What each symbol does to the points:
state | u a y i
w134 | w709 w979 w714 w289
w163 | w344 w903 w783 w871
w337 | w116 w514 w746 w662
w290 | w157 w491 w377 w343
w221 | w163 w949 w557 w225
w374 | w438 w218 w344 w286
w19 | w320 w714 w134 w634
w257 | w643 w542 w493 w317
w286 | w714 w438 w382 w19
w696 | w437 w832 w985 w790
w434 | w95 w143 w343 w361
w750 | w744 w749 w929 w655
w95 | w784 w634 w471 w952
w815 | w609 w952 w303 w347
w532 | w841 w662 w673 w112
w385 | w159 w303 w815 w223
w860 | w384 w90 w482 w461
w799 | w586 w985 w696 w537
w514 | w750 w790 w537 w116
w71 | w225 w221 w841 w695
w695 | w736 w225 w17 w350
w586 | w915 w317 w437 w929
w343 | w471 w157 w143 w729
w679 | w385 w754 w596 w629
w491 | w134 w382 w286 w157
w667 | w493 w347 w223 w832
w714 | w905 w664 w979 w320
w400 | w799 w363 w461 w301
w347 | w400 w609 w159 w493
w790 | w749 w437 w586 w750
w784 | w629 w679 w49 w482
w596 | w815 w361 w754 w522
w225 | w871 w163 w589 w736
w783 | w218 w492 w903 w374
w662 | w557 w116 w475 w841
w585 | w433 w17 w695 w212
w116 | w655 w750 w327 w557
w929 | w532 w915 w749 w858
w327 | w858 w929 w750 w949
w609 | w363 w482 w860 w400
w438 | w664 w350 w212 w714
w303 | w860 w941 w952 w159
w673 | w221 w475 w662 w71
w157 | w289 w134 w19 w471
w317 | w337 w643 w219 w915
w350 | w290 w736 w433 w664
w542 | w863 w461 w400 w643
w49 | w522 w596 w679 w90
w278 | w143 w377 w290 w434
w219 | w746 w301 w643 w791
w832 | w219 w493 w257 w437
w344 | w212 w585 w218 w382
w709 | w361 w434 w905 w596
w320 | w754 w905 w709 w679
w522 | w347 w815 w385 w667
w218 | w350 w695 w585 w438
w482 | w833 w629 w90 w363
w112 | w17 w841 w71 w585
w749 | w673 w791 w915 w744
w363 | w985 w833 w384 w799
w461 | w696 w384 w363 w863
w643 | w514 w863 w301 w337
w361 | w952 w95 w729 w815
w223 | w542 w159 w347 w257
w949 | w903 w858 w655 w163
w629 | w223 w385 w522 w833
w871 | w382 w344 w374 w491
w437 | w791 w219 w317 w749
w941 | w90 w49 w784 w860
w159 | w461 w860 w609 w542
w557 | w783 w655 w949 w589
w475 | w949 w327 w116 w221
w903 | w585 w112 w492 w344
w471 | w49 w289 w634 w941
w746 | w327 w537 w514 w475
w143 | w634 w19 w157 w95
w791 | w475 w746 w337 w673
w382 | w979 w212 w438 w134
w493 | w301 w400 w542 w219
w917 | w286 w374 w871 w377
w589 | w374 w783 w163 w917
w384 | w832 w667 w833 w696
w858 | w112 w532 w744 w903
w492 | w695 w71 w112 w218
w289 | w596 w709 w320 w49
w537 | w929 w586 w790 w327
w301 | w537 w799 w863 w746
w212 | w278 w433 w350 w979
w729 | w941 w471 w95 w303
w90 | w667 w522 w629 w384
w905 | w729 w343 w434 w754
w985 | w317 w257 w832 w586
w863 | w790 w696 w799 w514
w655 | w492 w744 w858 w783
w744 | w71 w673 w532 w492
w664 | w343 w290 w278 w905
w841 | w589 w557 w221 w17
w915 | w662 w337 w791 w532
w17 | w917 w589 w225 w433
w952 | w482 w784 w941 w609
w736 | w491 w871 w917 w290
w433 | w377 w917 w736 w278
w979 | w434 w278 w664 w709
w634 | w679 w320 w289 w784
w833 | w257 w223 w667 w985
w754 | w303 w729 w361 w385
w377 | w19 w286 w491 w143

The rows follow the links: the fewer symbols apart two points are, the more alike their rows tend to be.

Some points and rows for them; each showing differs a little:
w347
[-43,  35, -36,  74, -65,  20,  -5,  28,  14,   7, -39, -30, -24, -39,  -3,  11,  50, -18, -15,  11, -31,  25,  32,  33,  26,  56, -35, -30,  28,  31, -11, -33,  37, -32, -10,  37, -25,  29, -28, -26,  41,   3,  29,  34, -34, -17]
w221
[ 62,  -8,  53, -22,  98,  -5,  31,  -8,  -5, -10,  40,   8,  36,  10,   6,   9, -15,  25,  21,   7,  44,  -7, -49, -24, -41, -44,  51,   9, -41,  -8,  30,   9, -53,  10,  14, -10,  36,  -6,   4,  41, -12,  -1, -21, -50,  49,   0]
w791
[ 47,  32,  41,  66,  77,  17,  44,  25,  14,  -7,  17, -27,  28, -32,   4,  28,  44,  19,  17,  26,  35,  22, -39,   5, -31,   3,  41, -26, -33,  29,  35, -29, -42, -28,  10,  33,  28,  33, -29,  32,  35,   1,   5, -39,  39, -22]
w643
[ 17,  47,  14,  98,  27,  27,  35,  37,  19,  -3,  -7, -39,   9, -48,   1,  29,  64,   7,   7,  26,  12,  32, -12,  21, -11,  34,  14, -38, -11,  43,  25, -42, -14, -40,   4,  48,  10,  42, -42,  12,  52,   0,  20, -14,  13, -28]
w434
[-45, -35, -39, -68, -74, -19, -45, -25, -13,   8, -16,  26, -28,  32,  -4, -29, -46, -19, -16, -25, -34, -23,  36,  -4,  32,  -7, -38,  26,  31, -32, -35,  29,  41,  28, -11, -34, -28, -32,  30, -32, -37,   2,  -6,  37, -37,  24]
w634
[-55, -23, -48, -44, -90, -12, -43, -17,  -9,  10, -26,  17, -34,  22,  -4, -25, -28, -24, -21, -22, -41, -15,  46,   5,  38,  10, -47,  17,  40, -22, -38,  19,  48,  19, -13, -21, -33, -22,  21, -38, -24,   1,   2,  45, -45,  17]
w382
[  -2,  -48,    0, -100,   -1,  -26,  -26,  -38,  -18,   -1,   19,   39,    0,   50,   -1,  -27,  -67,   -1,    0,  -23,   -1,  -34,    1,  -28,    0,  -46,   -1,   38,    2,  -43,  -16,   41,    0,   42,   -1,  -50,   -1,  -43,   39,   -1,  -54,    0,  -24,    0,   -1,   29]
w629
[-55,  20, -47,  47, -89,  13, -20,  18,   9,  11, -41, -19, -33, -22,  -4,   1,  30, -23, -21,   0, -41,  15,  44,  29,  37,  50, -47, -18,  38,  18, -22, -21,  48, -19, -11,  22, -33,  16, -17, -36,  25,   1,  26,  45, -44,  -7]
w95
[-60, -16, -50, -33, -96, -10, -42, -11,  -5,  10, -29,  13, -36,  14,  -5, -23, -22, -23, -21, -20, -44, -12,  47,   8,  41,  16, -48,  11,  40, -16, -38,  14,  52,  13, -13, -15, -35, -19,  16, -41, -16,   2,   7,  48, -48,  16]
w714
[-28, -44, -25, -89, -46, -25, -39, -34, -17,   5,   0,  36, -16,  44,  -1, -30, -58, -12, -10, -26, -22, -31,  23, -17,  19, -27, -23,  35,  20, -40, -28,  39,  25,  38,  -5, -45, -16, -40,  38, -19, -48,   1, -15,  24, -23,  29]
w301
[ 13,  48,  12,  99,  22,  26,  32,  37,  18,  -2, -11, -40,   8, -49,   0,  30,  65,   6,   5,  26,   9,  33, -11,  22,  -9,  37,  10, -38, -10,  44,  22, -42, -11, -42,   4,  48,   8,  43, -40,  10,  53,  -1,  20, -11,  10, -30]
w19
[-34, -41, -31, -84, -56, -22, -42, -31, -16,   7,  -6,  33, -21,  41,  -3, -29, -56, -15, -12, -27, -24, -28,  28, -13,  24, -19, -29,  33,  24, -38, -31,  35,  31,  36,  -8, -42, -20, -38,  35, -25, -45,   1, -13,  30, -28,  26]
w679
[ -62,   -3,  -53,   -2, -101,   -2,  -38,   -1,   -1,   10,  -37,    1,  -36,    1,   -5,  -15,   -3,  -26,  -22,  -13,  -46,    0,   49,   17,   44,   33,  -52,    2,   42,   -4,  -35,    3,   53,    1,  -14,   -3,  -38,   -7,    5,  -42,   -2,    0,   14,   51,  -50,    7]
w667
[-35,  37, -30,  82, -58,  23,  -1,  31,  16,   7, -37, -33, -22, -42,  -3,  14,  55, -16, -13,  11, -25,  27,  29,  32,  24,  57, -30, -32,  25,  35,  -6, -35,  30, -35,  -9,  40, -21,  32, -31, -24,  45,   1,  28,  29, -29, -20]
w662
[ 62,  13,  52,  24,  98,   7,  41,   8,   4, -10,  32, -10,  36, -12,   5,  21,  16,  25,  22,  18,  45,   7, -48, -11, -40, -21,  51,  -9, -41,  11,  38,  -9, -52, -10,  14,  12,  36,  15, -13,  41,  12,   0,  -8, -49,  49, -13]
w522
[-57,  18, -48,  42, -90,  11, -24,  15,   7,   9, -43, -17, -34, -20,  -4,  -2,  28, -23, -20,  -3, -42,  14,  45,  28,  38,  51, -47, -16,  39,  17, -25, -18,  49, -18, -13,  20, -33,  13, -14, -37,  22,   0,  23,  45, -46,  -6]
w952
[-60,   6, -52,  19, -98,   5, -32,   7,   4,  10, -40,  -7, -37, -11,  -5, -10,  13, -25, -22,  -8, -44,   6,  47,  21,  42,  41, -51,  -8,  43,   7, -29,  -8,  53,  -8, -13,   8, -37,   4,  -4, -40,  10,   1,  21,  49, -49,   0]
w482
[-52,  26, -44,  57, -82,  16, -16,  21,  10,   7, -42, -24, -30, -28,  -4,   3,  37, -22, -18,   3, -37,  19,  40,  31,  35,  54, -42, -22,  37,  24, -19, -25,  45, -23, -12,  28, -31,  19, -20, -33,  31,   0,  27,  40, -41, -12]
w134
[-32, -43, -27, -87, -51, -23, -42, -34, -16,   6,  -5,  35, -19,  43,  -3, -30, -56, -13, -11, -28, -24, -30,  24, -15,  22, -23, -26,  34,  23, -38, -31,  37,  28,  37,  -7, -44, -20, -38,  37, -22, -46,  -1, -13,  26, -26,  28]
w491
[  -8,  -47,   -7, -101,  -12,  -27,  -29,  -37,  -18,    0,   14,   40,   -5,   50,    0,  -30,  -67,   -3,   -3,  -25,   -6,  -34,    5,  -25,    6,  -42,   -7,   38,    5,  -44,  -20,   42,    6,   41,   -2,  -48,   -4,  -44,   40,   -7,  -53,    1,  -22,    7,   -5,   29]
w596
[-62,  -7, -54,  -9, -99,  -4, -39,  -4,  -2,  10, -35,   4, -36,   4,  -5, -17,  -6, -25, -22, -14, -45,  -4,  48,  16,  43,  29, -52,   2,  43,  -6, -37,   5,  53,   4, -15,  -3, -37,  -9,   6, -41,  -4,   0,  12,  50, -50,   8]
w433
[ 14, -44,  13, -99,  23, -26, -17, -38, -19,  -2,  26,  40,   9,  50,   2, -23, -64,   6,   6, -21,  10, -33, -11, -31,  -9, -52,  12,  39, -11, -43,  -8,  41, -12,  41,   5, -49,   9, -40,  38,   9, -52,   0, -27, -12,  12,  26]
w363
[-25,  42, -23,  92, -42,  24,   7,  35,  18,   4, -31, -37, -16, -46,  -1,  18,  60, -10, -10,  16, -19,  30,  21,  32,  17,  56, -23, -35,  19,  40,   0, -40,  24, -38,  -7,  46, -17,  37, -34, -18,  49,   0,  29,  21, -22, -23]
w374
[ 29, -41,  25, -90,  45, -25,  -6, -33, -16,  -5,  34,  35,  17,  46,   2, -18, -60,  11,   8, -16,  21, -30, -21, -31, -19, -56,  22,  35, -18, -39,   1,  37, -25,  38,   7, -43,  17, -35,  34,  18, -48,  -1, -30, -23,  21,  22]
w49
[ -63,   -2,  -53,    1, -100,    1,  -36,    0,    0,    9,  -37,   -1,  -37,   -1,   -5,  -14,    1,  -24,  -23,  -12,  -45,    1,   49,   19,   43,   34,  -53,   -1,   44,   -1,  -35,    0,   53,   -1,  -15,    1,  -37,   -4,    3,  -42,    2,    1,   16,   50,  -50,    8]
w744
[ 62,   6,  54,   7,  98,   1,  37,   2,   2,  -9,  36,  -2,  37,  -4,   4,  17,   5,  25,  22,  14,  46,   1, -51, -15, -42, -32,  52,  -4, -43,   4,  34,  -2, -54,  -3,  15,   3,  37,   7,  -7,  42,   4,   0, -12, -50,  49,  -8]

Each walk starts at a row. The symbols on each line, taken left to right, move it on to the next point.
Answer with the point's row; about right is enough.
start [-46,  30, -39,  67, -73,  17, -10,  26,  12,   8, -41, -26, -27, -34,  -4,   7,  44, -19, -16,   7, -33,  21,  37,  31,  32,  56, -39, -25,  32,  28, -17, -29,  40, -27, -12,  33, -28,  24, -24, -30,  36,   0,  26,  38, -38, -14]
a y i y i i [ 31,  44,  26,  88,  49,  24,  40,  34,  16,  -5,   2, -36,  18, -44,   2,  31,  58,  13,  12,  27,  22,  30, -24,  15, -21,  24,  25, -35, -21,  40,  30, -37, -27, -38,   7,  43,  18,  41, -37,  21,  46,   2,  15, -24,  23, -28]
a a u u y y [ 52,  28,  44,  57,  84,  16,  44,  22,  11,  -8,  21, -23,  31, -29,   4,  27,  37,  22,  17,  23,  39,  19, -41,  -1, -35,  -1,  42, -22, -36,  26,  38, -24, -46, -23,  11,  27,  31,  28, -25,  35,  31,  -1,   0, -43,  42, -21]
start [-58,  16, -49,  36, -94,   9, -25,  13,   8,   9, -43, -15, -33, -18,  -5,  -4,  23, -23, -20,  -3, -43,  14,  46,  28,  38,  49, -48, -14,  41,  14, -25, -17,  49, -15, -12,  18, -35,  11, -11, -38,  21,   1,  23,  47, -46,  -4]
y i i a a y u [ -5,  47,  -5, 101,  -8,  27,  23,  39,  18,   2, -22, -40,  -3, -50,   0,  25,  66,  -3,  -2,  23,  -5,  33,   4,  29,   3,  48,  -4, -39,   4,  45,  12, -43,   5, -43,  -1,  49,  -4,  42, -39,  -3,  54,  -1,  25,   5,  -4, -28]
i y a u a [ 34,  42,  28,  86,  54,  23,  41,  32,  16,  -5,   4, -35,  20, -42,   2,  30,  56,  14,  13,  26,  25,  29, -27,  13, -22,  20,  28, -33, -22,  37,  30, -36, -28, -35,   7,  42,  21,  39, -35,  24,  45,   0,  13, -26,  27, -26]
start [-29,  40, -26,  89, -48,  25,   5,  33,  17,   4, -34, -34, -18, -45,  -3,  18,  58, -12, -10,  14, -22,  29,  24,  32,  20,  57, -25, -33,  22,  38,  -2, -37,  26, -36,  -8,  42, -17,  34, -33, -18,  49,   1,  29,  22, -25, -22]
u y i a u u [ 55,  24,  46,  47,  89,  12,  44,  18,   9,  -9,  25, -19,  31, -24,   6,  24,  30,  23,  19,  23,  41,  16, -44,  -3, -38,  -8,  47, -19, -39,  21,  38, -19, -48, -19,  13,  23,  33,  23, -22,  36,  25,  -1,  -2, -44,  45, -18]
i u u a i [ 17, -45,  16, -97,  28, -25, -14, -37, -17,  -3,  29,  39,  10,  47,   2, -21, -64,   7,   5, -20,  13, -32, -14, -31, -12, -53,  14,  36, -13, -42,  -5,  41, -16,  41,   4, -48,  10, -39,  37,  10, -50,   0, -29, -14,  15,  26]
start [ 62,  12,  52,  19,  99,   5,  40,   6,   4, -10,  33,  -8,  36, -10,   4,  20,  13,  25,  22,  19,  45,   7, -50, -13, -41, -25,  51,  -6, -43,   9,  36,  -8, -52,  -7,  14,   7,  37,  11, -10,  42,  11,  -1, -11, -49,  48, -10]
y a y u a i i i [   7,  -47,    6, -100,   11,  -27,  -21,  -38,  -19,   -2,   22,   41,    4,   50,    1,  -25,  -67,    2,    3,  -23,    4,  -34,   -6,  -30,   -5,  -49,    6,   38,   -4,  -45,  -11,   44,   -6,   42,    2,  -50,    4,  -40,   40,    2,  -56,    0,  -27,   -6,    6,   27]
y a y u i a a u [-44, -36, -38, -74, -71, -20, -44, -27, -13,   6, -12,  29, -25,  36,  -3, -29, -48, -18, -15, -26, -32, -25,  34,  -8,  30, -10, -35,  28,  30, -32, -33,  32,  38,  32, -10, -36, -26, -34,  30, -30, -39,   1,  -7,  35, -35,  25]
start [-57, -21, -48, -38, -93, -11, -44, -16,  -7,  11, -29,  15, -35,  19,  -5, -23, -27, -24, -21, -21, -42, -12,  45,   6,  39,  15, -48,  16,  39, -18, -38,  17,  48,  15, -12, -19, -34, -21,  19, -38, -20,   1,   4,  47, -46,  17]
i y u u u u [ 10,  49,   8, 101,  14,  27,  30,  37,  19,  -1, -12, -40,   6, -51,   0,  27,  66,   4,   3,  26,   7,  33,  -6,  24,  -7,  40,   8, -39,  -6,  43,  21, -43,  -8, -42,   1,  48,   5,  42, -41,   6,  54,  -1,  22,  -6,   9, -30]
u a i a y a y [ 37,  40,  31,  83,  58,  23,  41,  32,  15,  -7,   7, -32,  22, -41,   3,  31,  54,  15,  14,  27,  27,  28, -30,  11, -24,  18,  30, -32, -26,  36,  33, -34, -31, -34,   9,  41,  21,  37, -35,  26,  44,  -1,  10, -30,  29, -26]
start [ 56, -19,  46, -46,  90, -12,  22, -18,  -9,  -8,  42,  18,  33,  23,   3,   2, -28,  23,  19,   1,  42, -15, -44, -29, -37, -50,  46,  17, -37, -16,  24,  18, -49,  20,  14, -22,  34, -14,  14,  36, -24,   0, -24, -46,  44,   7]
u a y u u y u [-18, -45, -16, -98, -29, -27, -35, -37, -17,   4,   5,  39, -10,  48,  -1, -30, -63,  -7,  -6, -26, -14, -33,  15, -21,  12, -34, -15,  37,  12, -44, -25,  39,  17,  41,  -4, -48, -11, -42,  40, -13, -52,   2, -20,  15, -14,  29]
a i a u y [-50, -28, -43, -60, -82, -16, -46, -23, -11,   8, -20,  24, -30,  29,  -4, -28, -39, -22, -18, -24, -38, -20,  41,   0,  34,   1, -42,  22,  36, -28, -37,  24,  44,  24, -11, -30, -30, -29,  28, -35, -32,   1,  -3,  41, -41,  21]
start [ 37, -37,  33, -82,  60, -22,   2, -30, -16,  -7,  37,  33,  20,  40,   4, -13, -53,  14,  13, -11,  28, -27, -30, -34, -25, -57,  31,  32, -26, -35,  10,  34, -33,  33,  10, -39,  21, -31,  30,  25, -44,  -1, -28, -31,  30,  20]
a i u y y [  -5,  -49,   -3, -102,   -7,  -26,  -28,  -39,  -19,    0,   16,   40,   -3,   50,   -1,  -28,  -67,   -1,   -1,  -24,   -2,  -33,    3,  -27,    3,  -45,   -2,   40,    3,  -44,  -17,   42,    3,   42,   -1,  -50,   -3,  -42,   41,   -4,  -54,    0,  -26,    3,   -3,   29]
u a y u a i a [-52, -27, -45, -55, -84, -16, -44, -21,  -9,  10, -22,  21, -31,  27,  -5, -27, -36, -21, -18, -23, -39, -17,  42,   0,  35,   3, -44,  21,  38, -24, -37,  22,  45,  22, -11, -26, -34, -27,  26, -37, -28,   1,  -1,  43, -43,  20]
start [ 39,  38,  33,  78,  63,  21,  43,  29,  16,  -7,  10, -31,  23, -39,   3,  31,  53,  16,  16,  27,  29,  26, -31,  10, -26,  16,  33, -30, -26,  36,  33, -34, -34, -34,  10,  39,  23,  36, -34,  27,  43,   0,  10, -32,  32, -27]
i u y y y [ 61,   7,  54,  12, 100,   4,  40,   4,   2, -10,  35,  -4,  37,  -8,   6,  17,   9,  24,  22,  15,  45,   4, -49, -15, -42, -28,  52,  -4, -42,   9,  35,  -5, -54,  -6,  14,   6,  37,   9,  -9,  42,   8,  -1, -11, -51,  52,  -9]
a a u u y y [ 58, -16,  50, -34,  94, -10,  27, -12,  -6, -10,  41,  14,  35,  16,   5,   4, -22,  25,  22,   4,  43, -12, -47, -26, -39, -48,  50,  13, -40, -12,  27,  15, -50,  14,  13, -16,  36,  -9,  10,  40, -18,  -2, -24, -48,  47,   4]
